Each name stands for a flat space through zero: a line, a plane or more. A row that begins with a name and a colon came from that space; any other row is followed by the name of the space it lies nearest, among the names in its block.
j380_j227: [  1   2  36   2  -6  -8  -6 -19 -42  -4  11  -7  31   9 -31  -7 -18   0
 -11 -28  -1  33   6 -30   6  14   3 -16 -35]
j299_j200: [  1   5  -8  17  -1  -2  23  32   5 -12   5 -18  23  15  -8 -51 -12 -19
 -17  10  24   0  11   6  -8  13  -4 -22  -5]
j124_j261: [-20   0 -13 -20  33  -5  -4 -14  -1  -2  22  10  11  33 -38  26  44  49
 -11 -55  12   6   8  30  -8  20  43 -60 -23]
j380_j227: [  4 -28   3  29  54 -10  11  13  50  19   6   3  23   4   8  22   4  11
 -16  -7   1   1  17 -14 -23  -6  11  12   4]
j151_j639: [-13 -32 -25  36  10  59  39  39  41 -44 -12  -3  -9 -33  10  22  31 -32
  -9  -9 -14  -8  21   6 -14 -23  32  29   9]
j151_j639: [ -1 -69  16  -8  19 -19   4  11  -6 -11 -16  -8   7  -2 -46 -24 -14  18
 -31 -27  22  39  20  -7 -10   1   7   8  -5]
j299_j200: [-16 -12  -1 -19   6   5 -18 -24 -13  -6  10   9 -24   2  -4  29  38  28
  17 -16 -14  -9  14   9  -4  -5  34  -3  11]
j151_j639: [ 13  80  -5   9 -41  32   6 -10 -20  31  17 -11 -30 -16  32  41  26 -39
  16  31 -41 -13 -38 -20   6  -3   5  16  -9]
j299_j200: [  9 -58  34  13  27   4  -8  10  12 -37 -38  15  29 -35 -25  23 -20  -1
 -36 -46 -12  41  25 -26   7  -6   0  25  -8]
j124_j261: [ 44  62  21  26  50 -46 -15  -3  55  74   4  22  67  10  31  44 -53   7
 -23   1  -3   5 -42 -31   8  13 -65 -14 -28]
j299_j200: [  1  -5 -26 -13   9  23   3  -4  41  -4 -34  30 -22 -26   4  71  20   9
 -13 -29 -17   6 -34  29  16  -7   2  12  -7]
j124_j261: [-14  50 -17 -42  23 -16 -50 -32   8 -17   3  45   6  30   8  39  45  57
  15 -38  -7 -37   4  59  23  28  19 -80  10]
j380_j227: [  7  -8  15  17   4   7  -4 -55  32  44  -8  26 -27 -19  52  91   2  -5
  27  22 -50  -2 -31 -34   8 -23   2  72   0]
j299_j200: [-11   8  -7  17   2 -10  16  -4  13  -4  15  -4  17  37  15 -35   1  -7
   6  20  13 -17  12  12  -4  19  13 -24  -1]
j299_j200: [-10 -20 -37 -36  23 -49  20  22  18  -3 -11  -1  25  65 -65 -65  -3  46
 -53 -40  74  25 -13  74   0  55   5 -94 -29]
j124_j261: [ 23  61  24  22 -15 -34  14  38 -48  30  44 -55  47  38 -25 -95 -28 -31
 -27  30  30  14  10 -35 -20  34 -16 -49 -22]
j380_j227: [  6  35  -8 -46   1  -9 -38  -6 -25  18   5  10 -20  -9 -19  30  19  39
   5 -25  -1  -4 -20  19   7  -3 -12 -28   4]
j299_j200: [-10 -47   5 -16  -2 -25   3 -46  15  -4 -31  28   3  23  -8   6 -27  20
  -5 -16  12  25 -20  19  24  18  -3   3 -22]
j151_j639: [ 21  49  -1 -19   7  -4 -33  19 -11  23   8   4   8 -27   1  15 -17  15
   8  -6   2 -14 -17  -5   4 -19 -51 -11   9]
j124_j261: [  3   5   8   3 -37   2  -5 -11 -13 -11 -14   1 -13 -10  29 -25 -26 -28
  23  39  -9 -12  -3  -8  16  -6 -23  29  16]
j124_j261: [ -6 -43  31  31  13 -21  38 -10  -5  -7   5 -15  57  41 -44 -37 -31 -10
 -41 -30  25  55  12 -24  -5  36  22 -21 -58]
j380_j227: [ 26  31  26  28 -45 -27  25  -1  -1  -8 -35 -12  28  27  10 -56 -37 -66
 -46  39  -5  34 -20 -13  27  58  -7  -9 -28]
j380_j227: [  1  17  -9  31   5  12  21  52   5 -19  21 -24  37   2   5 -61 -20 -28
   0  17  25 -21  27  -5 -17  -6 -20 -19   7]
j380_j227: [ 31  -5  25  13  87 -45 -26  11  57  46  -3  24  62  -4  -6  53 -29  43
 -38 -42   5  19  -1 -25 -10   0 -35 -12 -12]
j124_j261: [ 16  53 -19 -11  16 -14 -10  45  -6  33  30 -21   8   4  -9 -26   4  14
  -6   8  25 -20  -5   9 -20  -3 -28 -39  11]
j380_j227: [-13 -60  -4  18  81 -14   0  23  57 -14   8  19  58   7  -9  -2 -23  44
  -5 -42  36 -11  42   8 -21 -18 -14 -17   6]
j299_j200: [ -7 -18   0  60 -26  21  62  42 -21  20  54 -66  11   4  17 -98 -47 -60
  32  74  33 -15  22 -54 -44 -35 -23  49   4]
j299_j200: [ 15  13 -10  14 -12  15  21  36   0  21   5 -23  -3 -25   1 -15 -25 -27
  -4  21  10   3 -20 -18 -11 -22 -35  25  -3]
j151_j639: [-21 -22 -28 -16   9  23   3  -8  14 -14  -2  13 -32  -5  -5  38  43  24
  10 -22  -5 -11   1  31  -4 -11  33   0   8]
j151_j639: [-13 -53  -8  59 -21  22  92   9  18  13  11 -49 -26  29  -2 -32  29 -61
 -28  45  -3  33   3 -25 -35  16  76  48 -24]
j380_j227: [  1  47  -8 -24 -23  -1 -18 -11 -23   5   6   5 -13   5   5   3   9   5
  14   5  -4 -15 -18  16  14   8  -9 -24   1]
j380_j227: [-21  -5 -25   5 -42  40  24 -18  -5  -3   7 -11 -68  -7  36  13  44 -27
  39  47 -27 -28  -6   8  -7 -19  40  46  24]
j124_j261: [-31  -6 -43 -53 -70  29  -6  -4 -61 -19  11 -20 -95 -12   3 -46  31   4
  63  45  12 -42  -2  41  -2 -32   7  21  48]
j151_j639: [ 11  95  57  31 -70  23 -19 -70 -50 -25  -4  16  21   2  53  34  -2 -71
  22  25 -78   1 -12 -49  50  36  17   3 -31]
j151_j639: [-25 -37 -23   6  24   6   7  13  30 -33   5  16  30   8  11 -37 -34  18
  32  -7  41 -35  25  30  -2 -22 -31 -13  14]
j151_j639: [ 23  40  18 -25 -61  -9 -18 -23 -43  12 -29  -6 -46 -12   6   5   8 -30
 -11  32 -35  21 -35 -10  27  21   1  21   2]
j124_j261: [-26 -32 -27 -28 -22   3   6 -15 -10 -15  -2   8 -19  10  -5 -33 -23  19
  35   4  35 -16 -10  37  10 -14 -23  -2   5]
j151_j639: [  16    3   13   62  -62   31   76   27  -23   25   12  -64  -11  -10
    9  -53  -30 -100  -15   69   -7   34  -22  -65  -19   -4    1   69
  -29]
j299_j200: [ 32  57  -4   4   4 -45   6  27  11  58  12 -17  36  25   4 -48 -53  -8
 -20  31  36   1 -37  -4  -1  20 -64 -30 -15]
j151_j639: [ -1 -23 -13  31  31  26  27  50  28  -6  13 -15  24 -23  -8  -6 -11  -9
  -8 -12  18  -3  17 -13 -26 -29 -13  13   0]
j380_j227: [  7 -47 -19 -10   2   4  15  31  20   4 -30 -14 -52 -24 -16   6  30  -2
 -31   8  -3  19  -3  11 -16  -9  24  39  24]
j124_j261: [ -5   1  -3  19 -11  33  11  28 -15 -15  19 -19   4 -26   7 -21 -15 -24
  23  12   4 -16  16 -20 -12 -33 -19  21   9]
j124_j261: [  4 -29  51  54  27   6  17  -1  13 -46 -16   2  63   5 -17  12   4 -32
 -52 -40 -28  46  45 -42   1  33  51  -6 -35]
j299_j200: [  1 -41  26   1  19 -46   3  14 -19  -7   5 -19  47  34 -46 -78 -40  15
 -31 -15  45  32  31 -10 -11  24  -8 -32 -15]
[ 21   4  -4  -1  29 -13 -10  46  18  12  -5  -6  14 -19 -10  -8 -12   9
 -23  -5  15   0   5  -2 -13 -10 -30  -5  15] -> j151_j639
[ -2 -23  -9  21 -26 -11  29 -20  49 -22 -48  18  -7  24  44 -27 -19 -40
  -8  47  -4  -4 -13  25  26  30   5  21   6] -> j380_j227
[  7 -21  20  27  17   2  14   3  17  -6 -10   0  26  -5  -6  12  -9 -14
 -25 -14  -9  24   9 -24  -2   6  10  13 -17] -> j124_j261
[  0  16   2 -14  53 -28 -29   9  -2  27  38  -4  12  22 -18  12  40  52
  -6 -24   7 -13  28   3 -28   6  25 -45  13] -> j299_j200
[ -5  62 -14  -4  -1   3 -14  -5  -6   7  30   6  12  18  23  -2   9   8
  30   9   3 -41  -3  16   4   3 -11 -41   5] -> j380_j227
[ 10  60 -14   9  24  28  -3   9  18  32  24   0 -15 -14  12  84  66   4
  -8 -16 -39 -13 -14  -6 -16  -5  36 -10  -3] -> j151_j639
[ 10  35  27  18 -14  -8 -20 -29   8 -23 -21  25  24   6  42   8 -12 -27
   5  18 -33 -11   6  -9  31  24  -3  -4   3] -> j299_j200
[-12  -7  15  49  15  11  16   7   7 -12  34 -17  25  14  30 -26   6 -24
  21  28  -8 -26  49 -31 -24  -7  26  11  15] -> j299_j200
[ -17  -16   16    5  -32  -14    9    4  -37  -69   -9  -11   39   37
  -21 -106  -31  -24   -8    4   32    7   41   15   16   38    6  -46
   -7] -> j124_j261
[-34 -34  13  -2 -76  19  13 -60 -54 -42  -4  -3 -36  14  21 -44 -12 -33
  54  41 -11  -7  10  -4  22   0  23  37   3] -> j299_j200
[ 27   7  15   9  -6 -19   7 -10   8  56  -9 -11 -22  -6  12  26  -6 -17
 -19  31 -21  25 -34 -33  -4   3  -5  44  -6] -> j124_j261
[  1  36  -4  -2 -38  29   6 -15 -34  30  22 -23 -61 -15  15  37  51 -22
  20  32 -40  -6 -20 -20 -11 -13  36  35   7] -> j380_j227
[  5   0  -7  11  32  -8  11  39  15   4  13 -11  41   6 -23 -25 -20   9
 -22 -21  33   5   9   2 -15   0 -21 -30 -13] -> j124_j261
[ 13   1 -42  -3  70  -4  13  76  47  45  26 -13  28 -15 -33   5 -13  42
 -25 -35  54  -6 -13  16 -38 -32 -48 -27  -3] -> j124_j261
[ -9  -9  -5 -15  -2 -16  -3  -8  -2 -15  -8   8   6  22 -12 -23  -3  14
  -5  -9  17   2   3  25   9  19   3 -27  -3] -> j124_j261
[  8  17  12  -7  17 -48  -3   2  -5   4   1  -6  35  52 -36 -37   8  16
 -48 -20  20  26   8  15   1  58  24 -69 -24] -> j124_j261
[ 20  24  -2   0 -12   5   7  55 -33  22  20 -41  -1 -25 -24 -42 -19 -17
 -12  14  21   8  -5 -24 -21 -19 -36   5   3] -> j299_j200

Each name stands for a flat space through zero: a line, a plane or more. A row that begins with a name and a colon came from that space; any other row is followed by the name of the space it lies nearest, among the names in its block.
j874_j661: [ 37 -39 -41  35  45 -41   5   8 -26  -9  25 -11   0   7 -16  23   5 -55
  64  49  -6  37   8 -11 -19   2 -10 -23  15]
j874_j661: [-30  -6  -2  15  -9  11   4 -24  -4   0  31   7 -17  37  15   3 -40  26
 -12  13  22 -37 -26  23 -13 -63   8 -20  35]
j232_j354: [ 19   0 -16  19  -1   7   4 -17 -32 -16  12  22  20  41  25  21 -17  -5
   2   5   4 -13 -14  25   0 -42 -16 -31  29]
j588_j993: [-10 -16 -22  -6  13  37  -5  16   2  -1  -1   9   6  -5 -19  -8  27  -9
 -15 -12 -18 -20   0  -9  12  10   3   7  -6]
j232_j354: [ -62  -78   75 -105  -26   10  -14   16   34   92  -28  -48  -36  -42
  -13   31   41   -4   16  -96  -36   20  -12   33   51   46   69    6
   -8]
j874_j661: [-41  -5  85 -72 -44  36  -3  -4  11  20 -28 -20   7 -35  41   4  37  62
 -26 -53   0  -5  18  -4  54  34  47  26  -2]
j232_j354: [ 78  50 -10   8 -32 -14 -33  57  50 -50 -45  36  50 -36 -21  59  48 -40
 -21   8 -14  44  20  -6  20  64 -95   8 -36]
j588_j993: [-18  -5  29 -36 -17  10  13 -34   0  26  -1  35   1  13  21  12  -2  13
 -16 -61   4  -1 -19  15  18  -7  30 -30  38]
j981_j237: [  0  46 -10  33  -2 -50  11  22  43 -19  17  35 -10  -1 -29   6 -16 -15
  11  42  12  19 -19 -33 -29  23 -40  12 -23]
j232_j354: [  -5   -9  -12  -29  -37   23 -102   50  105   14  -14  -31   -7  -49
  -23   43   37  -16  -52  -26   -6   10   19   38   38    7  -66   13
  -10]
j588_j993: [-11  29 -10  24   2 -41  48   4  36  -5 -30  22 -49  -2 -54 -39 -38 -33
  31  37   0  -1 -28 -28 -26   3  -3  19 -45]
j831_j788: [ 23 -23  73 -43 -31  49 -10  34  16 -26 -65 -33  35 -43   4  -2  44  47
 -45 -33 -20  11  42  -8  39  48  26  20 -29]
j829_j325: [-12 -18 -47  29  10 -15  39 -13   7  -1 -18 -31 -86 -28 -59 -22 -33 -37
  47  82  21 -35  -9   1 -34 -43  17  17  -1]
j829_j325: [ 15 -54  20  11  31  -9  18   3  18   4 -43 -24 -17  21 -42 -67 -43 -16
   6 -22 -29  24  -1  -5 -16 -13  42 -21 -32]
j588_j993: [-36   9   5   6  -5   7 -32   0   3  25  54 -31  -7   7   5  -4 -31  55
 -53 -10  21 -27  -9  26 -45 -21   8   8  12]
j981_j237: [ 25 -28  17  -8  -6  23   8  -3  -4  -8 -35 -12   1  -7 -15  -6  -7   9
 -23 -19  -6  -4   8  18  -4  -8  24 -16   6]
j232_j354: [  2   2 -30  -7  -2 -21 -28  23  31  18   0 -16 -20 -35 -26  28  23 -42
  20  12  -4  16   5   7   4  23 -33  15 -12]
j829_j325: [-43  34   2 -18 -18 -17  22  24  52  23 -33  14 -45 -25 -48 -22   1 -28
  15  -1 -15 -12 -29 -19   6  33 -10  45 -63]
j829_j325: [ 38 -33  14   3 -13 -81 -15  17  65  12 -28 -14 -34 -10 -34  51 -24 -68
  56  14  -3  74  -9  27  -1   1 -32 -36   0]
j874_j661: [  4  44 -27  21  -9   7  40  29  11 -24 -42 -14 -42 -56 -74 -33  -2  -4
 -12  61   6 -42   2 -24 -45  30  -6  63 -61]
j981_j237: [ 28 -11  11  32  12 -38 -14  -7  12 -27  17 -34  -4 -13  11  -5 -21  18
  14  52  30  38  35 -17 -22 -11   0 -10  22]
j588_j993: [-11  16  48  10 -21  12   6   9   5 -25   9 -18   9  -2   7 -14 -23  75
 -46  18  21 -18   5  -9 -29  -1  19  17  -7]
j829_j325: [-51 -32   5 -30  13  -5   5  -9  -6  45  18 -35 -40 -24  -2  -7  16  -3
  37  -1   0  -4   1  -9  10  10  44  20   5]
j981_j237: [-42 -27   5  -8  13  51  47   7 -38  11  20  19  -4  19 -33 -15   1  31
 -30 -20 -16 -60 -38  -5 -30   3  58   4   1]
j232_j354: [ -50  -85   19   53   39   11   17  -36  -64   -8  116   -9    8  122
   49    1  -82   71    6   37   23  -40  -45   23  -47 -121   61  -72
   87]
j829_j325: [-25 -57   9 -38  18 -13  10 -19  32  65 -54 -30 -60  -6 -39 -55 -23 -51
  34 -61 -32  20 -11  17  19 -11  52 -12 -24]
j829_j325: [ 20  40 -39  17  13 -38  31  29 -33   5   4  15   0 -14 -37  21  15 -47
  37  29 -15   4 -18 -12 -37  55 -29  30 -45]
j831_j788: [-49  -1  33 -17 -25  30  -8  45  35   9  41  54  31  41 -16  42   6  36
 -61 -50 -21 -29 -59  10  -5  17 -11 -10  -6]
j829_j325: [-17  28   6 -28  -8   1  16   9  21  17 -31  38   0  -8 -13 -13  23 -25
   4 -41 -24   5 -16 -19  29  41  -6  18 -38]
j981_j237: [-22 -38  14 -12   6  16  -3  -4  14 -11   3 -38 -25 -44   5  -8  29  21
  20  41  19   0  37 -33  24   1  37  18  24]
j831_j788: [-54 -16   9  10  -1 -10  21  10  24  25  16  -8 -47  26 -42 -20 -51   9
  -2   9  -3 -33 -48  13 -37 -30  23   5 -20]
j981_j237: [-20   3 -17  -8   7  14  -9 -21 -30   9  32   8  11  10  42  11  20   4
  14   0   8 -12   4  -2  24 -13   0  -1  29]
j829_j325: [ 21  -9   9  -5  47  12  11  -7 -60   3  -1  -1  53  16  26 -51  22   8
   1 -47 -31  27  27 -35   6  43  35   0 -21]
j831_j788: [-70 -27  53  -8  10   4  74 -13 -41  16  47  27 -12  43   1 -11 -23  53
  14  -3   1 -34 -51 -28 -28  -1  83  -6  16]
j232_j354: [ 70   0 -41  56  38 -47  67  21 -28 -43 -19  39   1   6 -68   5 -10 -67
  51  60 -15  26 -15 -34 -54  32 -13 -15 -22]
j831_j788: [  2  28 -69  -8  14 -31 -14 -22  10  52   8  25 -31 -14 -24   7   2 -72
  17 -34  -1  10 -17  22 -11   7 -29  -8   8]
j588_j993: [ -8 -89  47 -24  30  37 -21  -7 -42  26  35 -62  24   7  19 -13   2  64
 -36 -51  -8   8  26  15 -17  -3  84 -28  41]
j981_j237: [-22  22  18  26 -15   1  14  18  37 -31  30  62  16  45  -9  10 -26  29
 -35   9   6 -17 -43 -17 -17 -14 -20 -16   3]
j874_j661: [  8 -28  43  12  16  -5   9  10 -33 -16  40  -2  42  32  21  11  -7  46
 -10  -1  -2  18   0 -13 -23  12  29 -23  17]
j588_j993: [  9 -13 -38   0  12   2 -26   0 -15  18  15   9  14  27  12  26   8 -42
  16 -20 -17   4 -12  30  17 -19 -30 -22  11]
j874_j661: [-16  31  -5  -4   6   6  20 -32 -48  10  15   3   2   2  32 -23  -1  22
   4  -2  13 -20   4 -10  -5  -1  20  16   7]
j829_j325: [ 35  35   4  25  -3  -1  12  23 -10 -49   4  44  51  13   7  19  17   9
 -15  18  -3  10   1 -28  -5  31 -34   0 -11]
j874_j661: [ 10  32  -7  -3  -8   0 -32  -2  27  -3 -22   0  11  -6  18 -22   3  -7
 -15 -19  -2  14  19  -1  25   2 -33  10 -21]
j232_j354: [ 29  13   3   9  -6   0 -12  29  49 -29 -26  14  11 -25 -33  -4  12  -5
 -30   2  -4  20  14 -21  -3  31 -25   5 -21]
j874_j661: [ 27  60  36 -11 -40   9   8  32  35 -42 -63  28  31 -28  -5  -7  26  14
 -31  -6 -11  10  14 -29  26  55 -35  35 -58]
j232_j354: [ -6 -21 -25  16  20  22  43  -5 -39   5 -27 -31 -37   5 -43 -50 -30 -10
  11  23 -13 -46 -13  10 -34 -28  38  17 -30]
j588_j993: [ -7 -27  14  11  -1   3  -1  -9  -4  -1  12  -7  -1  39  12   1 -35  15
  -3   0   2  -8 -16  24  -6 -46  10 -27  17]
j232_j354: [-37 -47   4 -25 -13  15 -68  45 115  31  -6 -50 -50 -55 -66   1   8  -1
 -47 -17  -3   4   8  16   1   5  -4  14 -11]
j981_j237: [ -2  26  58  12 -31  12  20   8  -6 -49 -12  22  40  44  45  -2 -18  53
 -14  18   1 -11  -9 -13  22 -16 -10   2 -18]
j232_j354: [-30  -8  33 -13   2  17  12 -24  14   8  -3   0 -13   0   4 -48 -17  42
 -29 -28  10  -8   4 -19  -1  -8  49  -1  10]
j829_j325: [ 78  48 -12  51 -18 -54 -41   2  26 -51 -10 -15  21  -6  23  23 -30  -8
  -1  58  33  48  36  13 -17 -19 -80 -12   2]
j588_j993: [  0  15 -44  40  19   6 -10  25  37 -26  15  34   4  20 -36 -20 -10 -19
 -21  21  -7 -12 -15 -21 -17  -9 -39   0 -18]
j829_j325: [-21  -5   4  38 -24 -26  -9  31  43 -21  32 -41 -46 -12 -34  33 -41  27
  -1  93  35 -23 -14  14 -49 -35 -20  16   2]
j981_j237: [ 59  -3 -33  10  17 -19 -46  22  37 -13 -33 -25   8 -43 -22  -5  26 -50
   7   7 -11  52  47  -8  12  30 -43   4 -21]
j588_j993: [ -8  -7 -33  39   3   7  -9  -5  49 -36   9  25 -22  22 -12  -9 -25 -14
   1  49  18 -18 -10  -9   8 -61 -30 -18  23]
j831_j788: [ 63  36 -38  -5   3 -29  -2   1  31  -2 -74  14 -10 -52 -39 -18  23 -77
  17 -16 -14  45  28 -11  13  47 -38  10 -37]
j831_j788: [ 90 -36  30  46  15 -22 -41  30  -8 -72   7 -55  61  -8  29  25   5  31
  -2  62  13  68  70 -14 -12   8 -22 -23  17]
j874_j661: [ 76  32 -94  37  35 -33 -25  33  29 -16 -59 -30 -23 -70 -75 -36  23 -99
  27  46 -17  36  47 -19 -19  45 -66  40 -68]
j981_j237: [ 19  21 -57 -11  16 -21 -15   7   8  22 -19  -4 -17 -52 -25   5  44 -71
  36   3 -11  23  21 -11  14  46 -32  27 -23]
j981_j237: [-15  32 -23  26   6   4   2 -14  -9 -34  60  60  28  28  40  24  15  15
   2  35  26 -13  -8 -35  11 -14 -28 -11  44]
j831_j788: [ 51  -5 -53  39  11  23 -29  15 -32 -38  20 -13  30   3   0  33  10  -8
 -18  43   7 -16  19  24 -20 -24 -43 -11  22]
j981_j237: [-10   2  -8   5  17  48  32  11 -53 -24  12  24  33  14   5 -12  31  22
 -10   8 -15 -39  -4 -31   3  18  19  18  -9]
j874_j661: [ 66   9  64  13 -33  24  -1  11  -6 -70 -24  19  73  17  32  22  -6  67
 -66  -9  10  16  22   3  -2   4  -8 -30  17]
j874_j661: [-36 -45  14   9  40 -23  36  17 -43  19  61 -18  -7  15 -17   5  -1  15
  40  28  -8   2 -20 -29 -42  25  54   5   2]
j588_j993: [-24 -36  73 -28 -16   0  48 -25 -23  23 -21 -15 -18  23   7 -15 -39  40
   3 -35  -3  -8 -24  19  -9 -17  75 -19   7]
j831_j788: [ 74  23 -13  12 -26  -9 -65  23  48 -32 -47  -9  33 -13   8  25   6 -31
 -25  -6  -6  42  34  32  27  -3 -84 -13 -18]
j831_j788: [ 19 -34  95 -15 -25 -18  23  19  25 -10 -53 -25   4   5 -14 -10 -32  34
 -10 -23 -15  35  -1   5  -6  16  40 -14 -29]
j232_j354: [  2  -2 -23  38  24 -15  15  -9 -81 -13  57  -4  25  55  45  23 -15   2
  48  51   4 -13 -14   6 -17 -33 -10 -10  17]
j831_j788: [ 16  -2  46 -35   0   0  39  13   0  -2 -39  29  21 -32 -20  -7  41   3
  -3 -43 -22  32  10 -43  12  82  39   7 -20]
j874_j661: [-14  19 -23  19   7 -18  12  24  26   2  10  42  -5  28 -35  -1 -14 -32
   5   2 -18  -5 -41  -9 -15   6 -30   0 -31]
j831_j788: [ 34  -1 -37  51  40 -45  -5   2 -19 -24  57  13  20  16   2  18  -6 -19
  28  50  15  35   9 -25 -37   4 -24 -23  28]
[ 15 -31  -3  86  26 -34   9  27 -19 -51  82   0  21  75  -9  30 -64  29
   6  88  17  -2 -31   2 -76 -53 -17 -40  25] -> j831_j788
[ -5  23 -54 -19  12 -43  39 -48 -23  54 -18  11 -65 -37 -23  -3   2 -77
  69  -2  10   3 -12   7  -7   9  13   8  10] -> j232_j354
[-46  12 -20 -50  -5   5  -3 -25  -9  59   1  -3 -33 -32  14   5  36 -27
  30 -34  -1 -13  -3   7  36  17  14  25   6] -> j829_j325
[  8  23 -30   4   2   0  28  18 -40  -3  20  38  16   0 -16  45  29 -23
  13  12  -9 -18 -25  -2 -18  34 -18   8  -3] -> j829_j325
[ 40  38   3  26   6   3 -19   6  -6 -32  -7  -4  42   4  14 -35 -11  30
 -45  -5   2  14  29 -13 -20  13 -22   7 -23] -> j874_j661
[ 35  -2 -27 -17  16 -30 -29  17  -3  44 -46 -60 -15 -39 -28 -19  10 -60
  27 -29 -32  38  26  27  -3  38 -16  24 -58] -> j981_j237
[-34   5  11  67   9  12  50  30 -21 -68  72  64  34  89   2  15 -34  50
  -6  77   5 -49 -58 -39 -36 -36  -9 -12   5] -> j831_j788
[ 19  40 -21 -42 -29  42  -7 -30  -3  17 -70 -16 -21 -70  -6 -26  27  -6
 -39 -42   9 -27  34  24  21  14   4  32  -8] -> j874_j661
[ 33  13  -2  26  11 -32  28  -8 -27 -20  -2 -14  -6 -17  -9  -7 -14   2
  20  44  18  16  17 -17 -38  13  10   5   0] -> j981_j237
[-26 -12 -20 -41  -3  25  11  -8  -3  48 -28 -31 -53 -60 -44 -13  23 -17
  -4 -25  -3 -32   3  16  -6  21  39  31  -8] -> j874_j661
[-43 -28  11   3   5  51   6  43   3 -14  24 -20  -1  -9 -34  -8  17  48
 -36  25  -8 -49  -8 -20 -19  11  28  32 -18] -> j831_j788
[ 12  -3 -52  30  28 -29   7   0  -5  12  19  -3 -29  -2 -44  -3 -22 -41
  19  26   3   0 -13   6 -48  -7  -9  -6   1] -> j831_j788
[-79 -70  46 -68  -3  10   2   2  18  59  32  -4 -26 -11   7  39  42   6
  32 -43 -12   4 -21  -6  44  22  62  -7  34] -> j829_j325
[-16 -35  10  -7  22  53  -1  -2 -63  -3  20 -28  34  23  37 -20  18  41
 -10 -11 -16 -28  15  -2  14 -11  39   6   4] -> j981_j237
[ 44  26 -20  11 -10   6 -30  12  -5 -40  -2  20  48  -1  37  40  37 -15
   2  19   1  17  25  -3  36   8 -61  -4   8] -> j588_j993
[-38  11  16  -6 -12   8   5   4   6   0  17  18   4  21  19   4   0  19
   0   1   0 -18 -20  -8  17  -7  -2   9  -5] -> j981_j237
[-25  -8  13 -17  13   8  13 -42 -26  20  13   9   0  19  37 -27  -5  16
   8 -31   5  -2   1  -8  18 -17  39 -13  27] -> j232_j354
[ 14  54 -39  -9  -7 -24  28  12   0  12 -40  56  -1  -3 -24  13  24 -79
  40 -16 -30   6 -29  -6  22  42 -49  18 -50] -> j588_j993
[-49 -68  69 -20   7  32  41  -1 -25  30   1 -41 -21  28 -26 -47 -47  67
 -32 -40 -16 -36 -29  16 -40 -20 104  -7  -8] -> j588_j993
[ 27  26   3 -11 -17  12  10  -4  13 -13 -49  23   7 -18 -11 -12   9  -9
 -22 -24  -5   2   7  -2  12  17  -9   3 -15] -> j232_j354
[-11   6  48 -14  -9  16  18 -12  -3  -8 -10  10  16   7  20 -29  -6  47
 -27 -26   3  -1   5 -19   6   9  35   1  -1] -> j232_j354
[-13 -14   0  -9  -2   4 -42  22  34   9  14 -19   3 -12   1  14  18   1
 -10  -5  -4  11  11   3  16   7 -17   6  -2] -> j232_j354
[ 23  27  41 -35 -49  25 -38  38  72 -17 -59   7  26 -46 -12  14  36  17
 -64 -46 -11  18  22   2  36  49 -34  18 -34] -> j232_j354
[-27 -13 -33 -10  18   4 -28 -12  -5  38  43   0  -7  10  10   9   8 -15
   2 -25   0  -6  -9  16   3 -14  -2 -11  27] -> j981_j237
[  9  13 -22  45  30 -23 -24  17  -8  -6  59  14  36  53   4  -5 -30   7
 -21   0  -6  13 -16   0 -44  -8 -32 -19  -5] -> j981_j237
[  3  -1  -7   5  -4 -22 -37  40  39  -1  20 -16   2 -23 -16  38  21 -14
   5  24  -1  23   7  -3  -2  27 -39  13 -12] -> j232_j354
[ 48   4  19   3 -15  -5 -22   4  -4 -25  -7  13  48  15  32  37   7   5
 -14 -16  -1  31  13  17  15   3 -30 -29  16] -> j831_j788
[  -5  -49   40   46   -4  -42   13  -26    0  -13   15  -47  -34   69
   19  -12 -106   29   32   56   24    3  -22   40  -34 -107   22  -45
   25] -> j588_j993
[ -1 -46   6  -3  -4  47 -14  21 -32   0  24 -38  13   2 -12  30   3  40
 -43  -2  -3 -38  -3  39 -29 -16  23  -7  20] -> j831_j788
